Known rows, with every way that one mark hangs from another
D{G{Q{C R{M}}}}: [  35   56  -14   -3  -36  233   46   68  -13  -40   22    9 -192  -73
   65  -34   74 -237   77  -51    0   91  -60   60  -32 -121  118  -38
  119   47  293 -246   26   37   71   34   43  -36   17 -176  -19   67
 -136   67  -99   30   26]
R{X{D Y}}: [  72   67   40  -75  -56 -137  -39   -6  -34   64   13  -69  161  124
   95 -165   48  294 -167   60   23  -66   40  132  -38    4  -82   57
   52  -10 -114 -140  -33   88  -40 -127   13 -164  -28  124   59 -277
   19  -17  127 -145   13]
C{D X{T Y}}: [  26  -26   56 -104  -52   38    5  -61   29   83   26  -92  111   67
   75 -114  -30  -53  167   71    2  -30  154  -53  -48  -59  -10   21
  -76  -46 -104   95  -27   41  -53   50   53   74   15  -67  -46   48
    9    0   55  -46  -24]
D{G{Q{R{M} W}}}: [  21 -105  -28  116  -23   86    8  105   55 -141  -47  109 -168  -70
  -23  160  -39 -255  -10  -41  -61   78  -73  106  -25 -191  264  -48
   31  -37  252  -55   -1    5   32   28  -53  -73   20 -108  -71  299
 -210   94 -125   80  185]
C{H{G{Q X{D}}}}: [ 149   77   36  267   15  288  107  171  -43   15  -48  -40 -149  125
   19   13   -6  111  189   32   36    9   37  122  196  -33 -120   66
  -71  118 -488   43   64  106  -70  -69  140   37   -6   40  169 -174
  124  -51 -120  224   -5]
Y{C{X{T}} R{M}}: [-136 -142  -74   40  -20  -50  -78 -166  123  205   71  -43  153   22
 -134  -19  -59  -83  276  -31   32   18   10 -214  -49  -70   34   -2
   30  -88   57  -10  -53  -24   57  154  -38  -92   -9  -38  -89  146
  -69   16   36  -85  -31]
M{T{Y{D{G} R{X}}}}: [  39   -4  -15 -212  -60 -390   34   -2  -91 -126 -130   28   64  -86
  121  -84  -69   57 -427  -21  -28  -65   -3   85 -107  -29  -18  -49
  154  -42   30  -47  -22  -57  -51  -61   62   37    1  157  -54 -207
   14  -49  160 -141   17]
T{Y{D R}}: [  80 -134   -7  -90   -1 -235   12  -53  -87   74  -49    4   -8  -65
   -7 -117   15    3  -76  -27  -53  -22   31  -24    5    6  -48  -36
   57  -38  104  -62  -28  -40  -20  -49   12   62   16  120  -37 -104
   93  -10   82  -97  -24]
H{C{X} Y{D{G{Q}} T}}: [-127  203   83  114   55  463  140  -12  -13   23 -146   62   17  -67
   22   45 -201  122 -127   55   69  -75 -117  -89   72   79 -265   89
 -153  122 -261  141  141  -34  -49   60   60  287    4  -91   35  -78
   40  -90   29  151  -58]
X{D{G} Q{C T} Y}: [  39  115   48 -106   12   88  -41   95   12  -95   67  -22  -85  -34
  182  -13   33   -7 -315    9   56   34   41  130 -107   21  155   45
   87   16    3  -19   49   99   55  -39   56  -36  -38 -228   26  -86
  -82   16  -75   -9   47]
H{G{D} Y{C R{X} T}}: [ -22  -28  -10   50  116   82  -10 -170  -19  104   32  -35  123   55
 -127 -103   56  275   27  -84  100  -39  -49  -58   50   96 -266  105
   32   71 -347 -116  -13   55  -67  121  -48  -87   -6  177   67 -283
  209  -69  120 -106 -158]
R{M Q{T} X{Y}}: [ -77   -3  -68 -138   -1 -484 -123 -108   97  -71    6  -23  195   27
  -29   34  -15  -70  -74   19  -69   -7  -26  109 -123   47   86  -76
   41  -83  292  -85 -120  -78   56  -69 -165 -280    7  140  -47  232
  -76   94  175 -112   44]
H{Y{C D T}}: [  -5   -8   -1   45   20  122  -21  -31  -13  130 -118   41   79   62
  -92   22  -32  277   19    6   50  -49  -22 -121   91  149 -150   31
  -30   22 -119   61   64  -21    2   12    1   88    5   87   51 -100
  133  -41   44  -39  -41]
T{Y{C D R}}: [  77 -110  -27  -62   46 -253  -11  -79  -74  174  -78  -14   51  -16
    1 -124  -31  104 -190   23   25  -41   31 -113   29   54 -123   39
  137  -63  -96   44   15    5  -26  -41   48  103  -10  104  -20 -251
  214  -25   78 -180  -74]
G{X{D Q T}}: [-114  104   36  108  -49  189   -4  156    0  -91  222  -28 -137   46
   -6    6   85 -191   94  -46  -26   42   27   23  -30  -16  109  -45
  -86   48   54 -230  -40   75   65    6    5  -77    1 -197   39   94
 -142    3 -118  258   41]
R{M Q{W{H T}} X}: [  91 -257 -101   60  -22 -415 -119 -104   48   14 -235  119  -16 -134
 -165  220  124   99  -19   68  -74    8 -116   80   29  120    7 -194
  -94  -46  621  122  -75 -313   84 -115 -102 -156  -10  438   29  237
 -211   86   15  -71  120]
W{M Q{C{D}} T{Y}}: [ 176   88 -116  -87  -12 -428  113    0 -137  -21 -208    4  -61   22
   90   19  127   -1  137   21  -77  -14   10   41  166   35 -101  -25
   -5   -3  327  442   18 -271  -64 -227  -71  107   33  443  111  -32
  128   35  -24 -111  -38]
D{G{Q X{T}}}: [ -31   37   26  189  -28  385  107  241   -6 -168  157    8  -93  108
    6  110   92 -198  299  -65  -26   86  -22   97   60 -143   78  -61
  -48   99  -35 -208   32  157   13   13   11  -10   31 -215   53   91
 -134   21 -189  212   61]
M{T{Y{C D{G} R}}}: [  71  -48  -45  -79   26 -249   26   -6  -61  -73 -195   49   29  -46
   96   20 -128  103 -313   10   49  -38   -7  -33  -26  -18    7    0
  217  -25 -145  189   51  -16  -44  -23   71  125  -10   64  -61 -208
  136  -67   53 -167   -3]
Q{R{X{T Y}} W}: [  50 -149  -10 -151  -71 -269 -153  -60   72   97   97  -57   94   87
  -61   12  109  -70 -102   25  -26    5  125  -28 -103  -73  130   27
  140 -162  265 -242  -90   93   30   35 -119 -190   34  -79  -41  211
  -18  163   18 -220   15]
Q{C{X{Y{D R{M}}}} T}: [ -25  -16  -31 -189   15 -166  -72 -248   94  106  -59 -129   62  -73
  104 -148 -128 -194  -55    0  102   -5   95 -160 -152  -28  -42   82
   87  -95   16  182  -35  -32   14   59 -106  -49  -30  -44  -94   26
    7   44   92 -188  -69]
T{Y{D R{Q}}}: [ -31  -81  -14 -125   36 -390    8  -67  -96   43   -4   20   17 -144
  -10  -88   -1  -69 -166    0 -100  -24  -17   20  -38   97  -54  -87
   30  -60  245  -49  -68 -119   32  -97    4   51   -4  182  -48  -71
   93    6  166  -29  -36]
C{D Y{R T}}: [ -35 -116  -21  -96   16   17  -60 -176   56   65   69   13  121  -13
 -141  -72  -54  107  260  -65  -26  -22   16 -115  -37    1  -42   40
 -122  -54  -10   51  -39  -74  -38  115  -71   24    0   43  -75   11
   30  -47   66 -106  -49]
X{Y{D R{M}}}: [ -58 -101  -22  -22   31 -209  -46 -134   54   70  -11  -42  116   16
    4  -82  -95   18  218  -49   18   -3   13  -40  -55  -87   12    4
   78  -48   13   89  -71   12   26    9 -102 -154  -24   58  -89   18
   -1    7  109  -97   51]
R{Q{C T}}: [  81  -86  -31  -47  -30 -122  -79  -15    0   26  -26   10  -75  -33
  -37   84  201  -82  -19   30  -64   64  -18   60  -21  143   59  -99
   13  -43  419  -72  -18 -142   70  -74  -20   22   24   82   30  132
  -18  109  -36  -72  -31]
C{D{G} H X{Q T Y}}: [ -47   51   98 -111   -7  153   16   57   50  147   55  -43   99    7
   28  -22 -122   68   14   73  -14  -21  129   -3   -6  -22   90   33
  -61  -53 -308   95   29   85    6   78  222  157  -17 -278  -47  -17
    4  -52   -4  134   21]
G{Q{R{M} W{H}} X{T}}: [  43 -203  -72  208   19  184  -43   -6  100 -116   -1    2 -285  -59
 -149  194   45 -479  265    1   43   97   -5 -125   -3 -129  122  -93
  -16   21  440 -240  -40   17  107  127 -175 -102   49 -187   -5  458
 -225  167 -258  120   50]
D{G{X{T{Y}}}}: [ 100  -23   10    6  -62  240   90  120  -76 -139   52   15  -94   19
  -48   82  127  -96  123  -65  -65   64   32  133   28  -68  129 -100
   -4  104   53 -398    4  153  -13   15    1  -55   71 -143   22  -30
  -11  -29  -92  123  -37]
X{D Q Y{C}}: [ -33   85   19   41   87  -76  -73   36   10  118   56  -50   78  109
   81  -88  -41  187 -118   81   76  -19   31  -24   17   51  -17   92
   96  -14 -191  143   22   87   30  -74   56  -54  -57  -89   15 -170
   71  -18   -3  -69   34]
T{Y{D{G{X}}}}: [ 144   79   66  -10  -47  173  148  122 -165 -145  -83   16 -142  -43
   99  -37   30   -5 -190  -13  -35   -4   10  173   40   -8  -14  -42
  -10  106 -202 -167   38  116  -84 -101   69   88   27   12   23 -293
  114  -90   -4  126  -35]
X{D Q{C R W{M T}}}: [  75  103  -61  -81  -57 -314 -123   64   13  -93   13   38 -260  -57
   66   83  145  -97 -111  -25  -67   31  -23  -23   21   28  219   35
   75 -131  432  391  -14 -203   66 -126  -99  -61  -30  110   -6  275
  -94  123 -162  -72  110]
G{D Q X}: [  40  104   29  277   88  418  123  134  -66 -160   29  -44 -159  150
    6  -10  113 -160  277  -30   37   77  -75   69  136 -100  -97   15
  -28  156 -215 -111   18  108  -84  -57  -96    1   26 -104   70 -106
    6  -14 -189  159   -3]
Y{D{G} R{Q X} T}: [-216    7   28 -200  -62 -245    6   26  -32  -39  219   66  157 -164
    5  -64   40  105 -230 -103  -88  -41  -63  116 -138   98    1  -78
  -66  -58  114 -188  -71  -31   49  -33   40  -96  -64  197   -3 -114
  -75  -27  236   64   22]
D{G{Q{T} X}}: [  66   68    3  164    7  274   74  197   15 -299   55   30 -133   86
   43  146   36 -216   41  -44  -19   55  -45  123   52 -110   81  -21
  -37   84 -125  -24   53  100  -59  -52  -68   28   29 -142   24  145
  -66   34 -195  129   64]
X{Y{C D{G} T}}: [  -5   -2   32  -66   11   71   12   80   -1   27   23   25  155   57
   76   15  -28  310   -6  -20   74  -12   46   28   20   28   33   51
   58   24 -310  105   69  178  -12   -6   56  -54  -44  -10   39 -179
  103  -59   55  -68   26]
X{Y{C T}}: [  28 -104  -55  -23   55  -16  -88  -42   68  143   44  -19  191  154
 -100   33   66  286  342  -14   51   33   63  -84   84   38    9   36
   58   10  -45   47   18   97    5   16  -74 -185   -1    2   27   20
  100   12   -3 -184  -21]

Rows
[ -10  148  -46  -78   42 -232  -17   -7  -37   -8 -172  -21  -23  -43
  123  -85 -173  -46 -389  121   51  -46   44 -103  -18   65  -14   26
   80  -12  -41  249   34 -123  -22  -53  100  100  -14  -20  -40  -66
   19  -67   35  -55   -7] : M{T{Y{C{X{D Q}}}}}
[ -59   52   24  -70   48  310   38 -187   27   79  -19   19  129  -81
  -52  -79 -174  218 -101  -12   67  -90  -16 -144  -29   52 -173  113
 -108   11 -371  147   63    2  -92  127   46  177  -32  -22  -79 -259
  126 -131   96  -30 -118] : H{Y{C{D{G} X} R T}}
[-122  -61   17  -44  -80 -200  -85  111   12  112  204  -13   59   60
  -71  -48  174  -84   56  -24 -105   31   24   14  -33   34   74 -107
  -25  -76  344 -280  -80  -42  104   12   76  -67   21  -38   14  191
 -180   82    8   40   69] : R{X{Q T}}
[ 227 -230  -43  252   70 -297   -5   40  -57 -231 -214  116 -218  -63
  -48  308  234  112  271   26  -66   40 -143  182  212  105   63 -139
  -91   32  224  567  -28 -277   -5 -126  -94  -18   -9  591   95  268
  -11   65 -110    7  115] : R{Q{W{H{G{D}} M T}}}
[ -64  133   23 -158  -23  -88    7   78  -80 -101  199  -62 -219  -85
   38 -102   43 -502 -185  -46  -57   14  112 -105  -73   -1   96  -51
   73   -7  204 -331  -66   81   57   34  -19   38   53 -269  -55  211
   56   60  -33  156  -84] : G{X{Q{R} T{Y{D}}}}
[-123  227   59   95   37  460   91  -26   26   -4  -47   46   85  -33
   34   14 -219  194 -131   71   92  -64 -115  -34   15   13 -154  153
 -151   99 -342   96  123   17  -54   77   44  145  -31 -132   45 -145
  -26 -128   19   68  -55] : H{C{X{D{G{Q}}} Y{T}}}
[-184   38  -19   29  -37  -62  -99 -266  106  172    8  -26  208   20
 -138  -37 -142  160  -94   19   65  -80 -116 -116 -152    0 -121  103
   25  -60   -6 -268  -60  -33   57  156  -88 -109  -11  -32  -17 -104
  -45  -38  145 -110  -93] : H{C{Y{R{M X{D T}}}}}
[ -99   43   89   11  -40  123   11  152    5  258   13    7   74    2
   12   23 -102  141 -225   85   29  -36   54  -87   55   80   35   34
   12  -87 -390  114   85   62   57   50  310  261  -49 -183   20 -111
   55  -58  -18  142   16] : Y{C{H X{Q T}} D{G}}
[ -48   99   -7   57   82  346   85  138   35 -185  166  -21   26  108
   12   60   13  -25  405  -94   28   82   17   78   73 -116   28   19
  -48  148 -149  -68   38  214  -28   -6 -114 -195    4 -203   39   29
  -48  -16 -116  115   31] : D{G{Q X{Y{T}}}}
[ 119   90   43  235   56  204  100   21   11 -172  -89  -23 -235   44
   90   83  -46 -243   11   63   45  -13    9    4   70   -4 -184   90
 -134  107 -397  266   67    7 -151   39   28  260   47  -16   72  107
  187   16 -134  157  -81] : H{C{D} G{Q{T} X}}
[  16   24  102  -52  -96  267   59  -19  -21   15  -26   -3   83   -6
   59  -60  -98   20  -50   68  -21  -56   35   30  -63  -48    8   24
 -140  -39 -248   50   23    4  -66   97  149  247    8  -71  -65  -96
  -21  -89   56   16  -28] : C{D{G} X{T} Y}
[-111 -215 -107   -4  -22  -48  -80 -109  119   22  116   61   71  -43
 -234   63   53    0  541 -184  -70   78  -40  -59  -22  -68  164 -106
  -71    0  365 -166  -88  -73   69  120 -161 -295   16   64  -63  309
 -188   19   22    4   65] : Y{R{M} T}
[ -83  153   81  118    1  161    2  -49  -14  137  -31    0  -56  -52
   26  -55  -53   90 -217  118   19  -57  -64  -60   10  100 -117   65
 -107   35 -100   95   36  -97  -16  -13  109  172  -23  -54   -1  -62
    1  -57    5  100  -38] : H{C{X{D Q}}}
